Below is a small trained network, with its code and all its weights. Each question gives an input and a class and asks what happens when units are switched off, that is, made to give their printed mean instead of their output.

import numpy as np


def w(rows, s, z=0):
    codes = np.array(rows[::2]) - 128.0
    scale = np.full(codes.shape[1], s)
    scale[-1] = z or s
    return codes * scale


def f(y):
    return y / 2 * (1 + np.tanh(0.7978845608 * (y + 0.044715 * y**3)))


def log_softmax(a):
    a = a - a.max(-1, keepdims=True)
    return a - np.log(np.exp(a).sum(-1, keepdims=True))


def net(x, mask):
    res = np.array(x, float).reshape(1, 8) / 4 @ E
    y = f(res @ A[0][:, :-1].T + A[0][:, -1])
    res = res + np.where(mask, y, B[0][:, -1]) @ B[0][:, :-1]
    return log_softmax(res[-1] @ U[:, :-1].T + U[:, -1])


A, B = {}, {}
E = w([
[147,32,78,121,168,54],'x0',
[119,144,126,228,89,52],'x1',
[227,199,49,114,148,89],'x2',
[17,162,20,126,158,168],'x3',
[129,128,129,126,128,130],'x4',
[110,159,175,169,255,118],'x5',
[126,128,128,130,128,128],'x6',
[74,175,165,31,112,14],'x7',
],0.0076)
A[0] = w([
[191,99,229,169,144,99,119],'N1',
[31,164,52,178,122,104,105],'N2',
[183,99,182,116,140,120,104],'N3',
[80,193,154,41,134,48,36],'N4',
[101,125,180,155,192,128,92],'N5',
[118,142,168,161,214,109,60],'N6',
[199,102,196,86,74,125,73],'N7',
[147,96,65,95,10,162,116],'N8',
[181,100,112,160,148,218,100],'N9',
[178,101,109,195,135,192,4],'N10',
[155,96,103,206,148,163,73],'N11',
[195,178,44,120,158,99,88],'N12',
[130,25,72,124,139,68,118],'N13',
[84,76,152,125,42,192,85],'N14',
[119,86,111,81,44,129,64],'N15',
[150,119,146,1,204,215,189],'N16',
[112,232,175,116,111,159,126],'N17',
[196,142,240,134,124,98,73],'N18',
[155,123,111,188,107,191,98],'N19',
[133,200,166,131,104,173,113],'N20',
[111,161,157,154,219,112,100],'N21',
[144,198,169,99,118,200,94],'N22',
[151,207,157,117,64,215,108],'N23',
[76,107,197,155,155,142,152],'N24',
[67,120,47,98,146,186,77],'N25',
[133,146,163,156,223,128,154],'N26',
[101,171,125,250,95,66,162],'N27',
[144,155,121,61,137,87,58],'N28',
[199,118,186,184,64,90,149],'N29',
[145,54,114,120,156,92,70],'N30',
[74,52,160,142,119,141,146],'N31',
[194,195,81,120,133,114,95],'N32',
[129,71,68,136,13,108,143],'N33',
[36,50,195,117,99,142,71],'N34',
[153,28,92,93,203,101,136],'N35',
[188,103,174,150,118,125,56],'N36',
[185,191,79,89,145,116,92],'N37',
[109,153,183,80,110,40,89],'N38',
[167,117,113,182,122,201,62],'N39',
[235,200,85,112,141,135,78],'N40',
[193,90,182,52,151,161,141],'N41',
[136,141,141,140,210,127,114],'N42',
[178,75,86,188,156,175,73],'N43',
[114,204,169,172,77,159,141],'N44',
],0.0091,0.0031)
B[0] = w([
[87,149,77,126,146,172,231],'N1',
[52,123,66,127,195,226,222],'N2',
[79,153,87,120,132,173,176],'N3',
[12,99,186,185,75,65,229],'N4',
[183,191,150,122,107,140,175],'N5',
[189,213,133,69,49,134,180],'N6',
[63,162,90,121,146,170,216],'N7',
[165,225,124,71,76,127,253],'N8',
[62,126,146,133,99,54,204],'N9',
[21,135,159,142,103,62,183],'N10',
[67,120,168,97,108,92,184],'N11',
[153,134,182,198,152,186,212],'N12',
[177,88,154,49,230,102,215],'N13',
[179,161,149,143,125,130,212],'N14',
[140,203,152,112,105,127,196],'N15',
[162,31,45,180,38,96,239],'N16',
[138,101,120,84,171,88,214],'N17',
[66,124,92,130,153,187,227],'N18',
[71,143,153,105,128,81,187],'N19',
[148,76,119,63,227,83,188],'N20',
[163,238,107,58,44,150,192],'N21',
[155,56,128,65,180,114,193],'N22',
[168,99,127,75,175,98,227],'N23',
[183,151,141,171,109,130,198],'N24',
[80,144,79,151,138,165,209],'N25',
[193,207,94,48,54,107,201],'N26',
[199,1,43,107,66,115,232],'N27',
[102,134,173,151,120,135,165],'N28',
[99,109,57,125,141,183,242],'N29',
[115,118,138,93,216,114,164],'N30',
[212,113,168,186,144,156,197],'N31',
[167,145,168,204,148,152,195],'N32',
[185,202,146,64,102,138,246],'N33',
[184,145,179,255,166,182,224],'N34',
[168,103,124,68,189,104,213],'N35',
[54,158,100,113,153,158,169],'N36',
[138,118,160,219,131,152,194],'N37',
[64,107,141,141,122,90,220],'N38',
[48,146,182,134,129,69,185],'N39',
[156,137,177,222,141,158,220],'N40',
[84,99,83,148,95,147,199],'N41',
[162,158,133,93,85,146,170],'N42',
[69,130,186,113,101,74,201],'N43',
[195,68,112,93,236,65,212],'N44',
],0.0071,0.0063)
U = w([
[12,125,231,139,101,38,109],'0',
[42,144,32,125,176,241,84],'1',
[195,217,150,62,64,132,114],'2',
[174,66,153,64,254,72,103],'3',
[183,129,237,252,157,188,102],'4',
[145,50,71,138,78,123,254],'5',
],0.01,0.0097)

Each question gives the input, the list of numbers given to net, and the class t.
The units are the neurons (one row each of A and B). Each row of codes is followed by its name. A weight is (code - 128) times the scale printed after its matrix; where a second scale follows, it is the last column's (A, B and U).
mask holds one flag per neuron, in row order. A switched-off neuron (its flag False) gives its mean, the last column of its row in B, instead of its output. The means were averaged over made-up inputs and are rounded, as every weight is.
A unit's drop is (log p(t) with every unit on - log p(t) with that unit switched off) / (log p(t) with every unit on - log p(t) with every unit switched off).
The circuit of an input: a set's keep is (log p(t) with only the set's units on - log p(t) with every unit switched off) / (log p(t) with every unit on - log p(t) with every unit switched off). Starting from the 12 units with the biggest drops (on a tie, the unit counted first), units are removed one at a time, each time the one whose removal leaves the highest keep (on an exact tie, the one counted first), for as long as the keep stays at least 0.8.
units of the circuit, in order: the units of the circuit, biggest drop first
unit that matters most: the unit with the biggest drop
k most important neurons: the k neurons with the biggest drops, biggest first
drop when u is switched off: that unit's drop, to one decimal
input [2,8,-2,4,2,-4,2,5], class 5: units of the circuit, in order -> [N27]
input [4,-3,-7,6,-1,2,-1,6], class 4: units of the circuit, in order -> [N34, N31]
input [-3,-8,-6,6,3,-8,-2,-3], class 2: units of the circuit, in order -> [N8, N14]
input [-8,3,4,7,0,5,-5,-7], class 3: units of the circuit, in order -> [N44, N20, N23]
input [-4,5,8,6,0,6,8,-7], class 4: 2 most important neurons -> [N12, N40]
input [-7,-5,-8,-5,4,-7,-7,5], class 4: 3 most important neurons -> [N34, N14, N31]
input [8,6,-2,8,-5,0,4,5], class 1: 3 most important neurons -> [N2, N44, N25]
input [-6,5,7,7,5,8,3,-6], class 2: 2 most important neurons -> [N26, N21]
input [2,-8,-3,6,-4,5,0,-7], class 5: 2 most important neurons -> [N16, N4]
input [1,-3,1,-1,-5,4,5,0], class 2: 2 most important neurons -> [N27, N26]
input [4,-6,-5,-5,-5,0,-1,1], class 5: 3 most important neurons -> [N16, N2, N41]
input [6,0,4,1,5,-5,-8,2], class 3: 2 most important neurons -> [N13, N21]
input [8,8,8,2,-4,4,4,-6], class 3: 2 most important neurons -> [N13, N35]
input [-1,-7,-4,3,-6,2,2,6], class 5: units of the circuit, in order -> [N16]
input [8,8,-2,-4,-8,2,-6,7], class 3: 4 most important neurons -> [N13, N27, N30, N35]
input [0,-5,0,-1,4,2,7,5], class 0: 2 most important neurons -> [N4, N27]
input [8,-8,3,4,-4,-1,2,-3], class 3: 2 most important neurons -> [N35, N13]
input [1,-4,-3,5,6,-3,-2,5], class 0: 3 most important neurons -> [N4, N27, N29]
input [2,4,0,-5,4,8,-7,-8], class 0: drop when N10 is switched off -> 0.3
input [4,0,-1,-6,2,5,-3,5], class 1: drop when N3 is switched off -> 0.1
input [-1,-1,7,-4,2,-6,4,0], class 4: unit that matters most -> N40
input [-1,-6,1,1,2,2,-1,5], class 5: drop when N39 is switched off -> 0.2
